Below are the code and all the weights of a small trained network. Each question names an input and a class and asks about switching units off, where a switched-off unit gives its printed mean instead of its output.

import numpy as np


def w(rows, s, z=0):
    codes = np.array(rows[::2]) - 128.0
    scale = np.full(codes.shape[1], s)
    scale[-1] = z or s
    return codes * scale


def f(y):
    return y / 2 * (1 + np.tanh(0.7978845608 * (y + 0.044715 * y**3)))


def log_softmax(a):
    a = a - a.max(-1, keepdims=True)
    return a - np.log(np.exp(a).sum(-1, keepdims=True))


def net(x, mask):
    res = np.array(x, float).reshape(1, 7) / 4 @ E
    y = f(res @ A[0][:, :-1].T + A[0][:, -1])
    res = res + np.where(mask, y, B[0][:, -1]) @ B[0][:, :-1]
    return log_softmax(res[-1] @ U[:, :-1].T + U[:, -1])


A, B = {}, {}
E = w([
[180,73,185,121,162,92,127,151,131,171,118,122],'x0',
[153,90,74,9,139,121,2,176,101,104,85,126],'x1',
[123,150,134,115,149,122,139,132,107,121,166,126],'x2',
[60,25,109,204,178,123,90,107,66,103,122,102],'x3',
[218,161,75,209,150,176,130,142,110,144,187,49],'x4',
[91,194,126,226,128,58,52,187,97,191,144,159],'x5',
[149,146,113,178,230,123,109,123,178,90,99,241],'x6',
],0.009)
A[0] = w([
[105,177,97,69,82,103,174,168,181,167,120,168,170],'N1',
[105,140,169,194,98,117,200,105,161,202,151,109,111],'N2',
[113,95,100,57,113,97,77,176,114,130,110,123,125],'N3',
[150,107,100,64,156,98,121,141,101,93,101,119,148],'N4',
[207,151,105,170,96,161,128,134,74,127,103,31,56],'N5',
[196,141,120,163,133,157,125,123,73,110,175,109,33],'N6',
[51,78,119,162,150,89,127,110,67,85,126,108,106],'N7',
[93,104,107,114,80,142,152,156,56,145,123,45,72],'N8',
[197,39,101,90,102,220,172,69,160,88,139,143,241],'N9',
[111,187,130,187,99,116,28,225,75,195,149,152,158],'N10',
[240,142,98,184,162,167,110,135,115,94,152,79,62],'N11',
[43,116,213,93,132,124,154,138,94,106,73,185,195],'N12',
[150,139,68,172,171,196,133,97,108,91,133,200,170],'N13',
[211,244,124,100,91,105,166,146,180,137,123,148,163],'N14',
[98,147,145,114,60,130,118,136,174,147,165,44,106],'N15',
[246,139,82,204,102,172,122,174,73,104,126,97,9],'N16',
[78,115,152,163,71,110,217,116,103,133,127,196,86],'N17',
[56,110,183,92,31,162,127,119,73,183,152,67,51],'N18',
[86,78,162,95,19,79,154,111,80,150,127,156,127],'N19',
[63,50,124,192,195,158,106,73,59,90,116,96,39],'N20',
[139,117,150,104,87,110,107,216,78,79,130,63,110],'N21',
[120,97,79,87,132,135,36,212,142,123,175,125,71],'N22',
[136,121,164,59,201,184,119,75,124,45,129,56,143],'N23',
[63,155,152,118,124,54,92,157,105,198,77,150,136],'N24',
[125,84,154,158,110,79,201,71,157,147,180,151,146],'N25',
[174,125,42,65,124,131,76,216,111,139,124,165,134],'N26',
[148,138,108,140,247,109,97,68,191,55,115,254,203],'N27',
],0.0073,0.0015)
B[0] = w([
[93,132,168,84,129,95,77,88,139,135,104,97,180],'N1',
[160,115,82,168,149,159,119,113,201,69,177,74,212],'N2',
[152,156,85,152,161,148,130,123,171,73,128,129,197],'N3',
[160,142,90,150,156,178,125,91,161,139,112,129,176],'N4',
[191,117,108,111,98,91,88,134,95,114,148,179,184],'N5',
[169,130,95,123,116,89,109,109,118,106,84,155,165],'N6',
[124,82,186,93,142,93,114,77,130,159,117,90,195],'N7',
[121,93,163,149,155,100,139,175,115,124,178,149,189],'N8',
[101,142,127,136,89,151,146,141,74,199,94,124,214],'N9',
[107,174,88,138,93,175,254,102,76,185,80,125,237],'N10',
[168,100,102,83,74,71,90,122,94,97,122,184,192],'N11',
[198,184,100,78,105,88,103,77,85,67,112,204,204],'N12',
[88,125,143,112,147,113,110,162,135,125,147,142,184],'N13',
[24,42,228,110,155,95,80,101,148,172,140,94,202],'N14',
[127,87,148,152,150,99,137,184,157,131,154,123,172],'N15',
[161,151,95,66,109,78,110,97,82,105,104,149,189],'N16',
[181,107,79,152,135,159,100,102,87,96,166,97,186],'N17',
[145,134,174,162,121,129,149,203,116,93,166,143,207],'N18',
[137,134,125,135,53,118,129,152,116,91,148,177,191],'N19',
[56,66,176,94,164,91,104,114,136,161,128,67,217],'N20',
[103,126,113,136,132,164,109,146,150,128,186,141,175],'N21',
[148,142,110,173,177,153,123,92,190,105,162,111,190],'N22',
[128,152,134,168,123,167,223,96,95,153,56,130,190],'N23',
[157,171,126,151,102,131,158,93,94,131,75,118,197],'N24',
[163,158,102,165,141,183,140,75,181,68,138,129,186],'N25',
[134,121,137,186,203,143,106,113,160,120,163,76,201],'N26',
[111,51,139,166,111,125,157,223,115,117,143,165,246],'N27',
],0.0079,0.011)
U = w([
[163,131,93,88,94,59,100,98,103,90,115,169,205],'0',
[150,129,87,163,159,172,117,100,182,105,144,95,2],'1',
[125,104,143,145,123,114,136,254,124,124,140,149,151],'2',
[89,101,165,96,140,65,95,86,136,183,120,70,42],'3',
[126,142,96,132,107,162,192,107,99,200,95,127,247],'4',
],0.014,0.00079)

Each question gives the input, the list of numbers given to net, and the class t.
The units are the neurons (one row each of A and B). Each row of codes is followed by its name. A weight is (code - 128) times the scale printed after its matrix; where a second scale follows, it is the last column's (A, B and U).
mask holds one flag per neuron, in row order. A switched-off neuron (its flag False) gives its mean, the last column of its row in B, instead of its output. The means were averaged over made-up inputs and are rounded, as every weight is.
A unit's drop is (log p(t) with every unit on - log p(t) with that unit switched off) / (log p(t) with every unit on - log p(t) with every unit switched off).
The circuit of an input: a set's keep is (log p(t) with only the set's units on - log p(t) with every unit switched off) / (log p(t) with every unit on - log p(t) with every unit switched off). Starting from the 12 units with the biggest drops (on a tie, the unit counted first), units are removed one at a time, each time the one whose removal leaves the highest keep (on an exact tie, the one counted first), for as long as the keep stays at least 0.8.
circuit, biggest first: the units of the circuit, biggest drop first
most important unit: the unit with the biggest drop
k most important neurons: the k neurons with the biggest drops, biggest first
drop of u: that unit's drop, to one decimal
input [-3,-7,0,7,7,-1,-6], class 0: most important neuron -> [N5]
input [-1,4,5,7,6,4,-1], class 3: 4 most important neurons -> [N20, N12, N7, N19]
input [3,3,-8,0,3,-8,7], class 4: 3 most important neurons -> [N23, N9, N18]
input [-4,1,-6,8,7,0,-7], class 3: 2 most important neurons -> [N20, N7]
input [1,-5,-5,-2,5,1,6], class 2: 2 most important neurons -> [N27, N12]
input [-3,-3,-1,-6,7,7,-4], class 0: 3 most important neurons -> [N5, N16, N11]
input [-2,-2,7,7,-2,-2,-8], class 2: 2 most important neurons -> [N18, N8]
input [-7,0,-8,1,0,0,0], class 3: 3 most important neurons -> [N10, N27, N12]
input [8,3,-2,-5,-6,-8,6], class 4: circuit, biggest first -> [N9, N23]
input [-8,-5,-4,-5,-3,-3,-7], class 2: circuit, biggest first -> [N18, N15]
input [6,-5,1,3,-4,6,4], class 4: circuit, biggest first -> [N10, N24]
input [-6,8,-3,2,-6,-3,-8], class 1: circuit, biggest first -> [N3, N22]
input [3,-6,-5,2,-6,8,6], class 4: 2 most important neurons -> [N10, N24]
input [3,-7,-6,6,-3,2,1], class 1: most important unit -> N25
input [-8,3,-5,7,0,-6,4], class 3: 2 most important neurons -> [N20, N10]
input [4,0,1,-6,-5,-4,2], class 3: 2 most important neurons -> [N14, N1]
input [-2,-3,-5,7,-2,8,0], class 4: 4 most important neurons -> [N10, N14, N24, N1]
input [8,-5,2,8,1,8,5], class 3: 3 most important neurons -> [N20, N7, N23]
input [7,-8,-7,4,6,-2,-7], class 1: 3 most important neurons -> [N2, N25, N27]
input [0,8,-7,-8,3,-8,-2], class 1: 4 most important neurons -> [N26, N3, N10, N4]
input [-1,4,-6,7,2,-6,-7], class 2: circuit, biggest first -> [N18]
input [-7,-7,0,-1,0,-8,7], class 4: drop of N1 -> 0.0
input [8,-3,4,-2,-7,7,6], class 0: drop of N5 -> -0.1
input [-5,-5,3,7,-1,-6,7], class 2: drop of N1 -> 0.1
input [-2,6,0,2,-3,-5,-2], class 1: drop of N3 -> 0.2
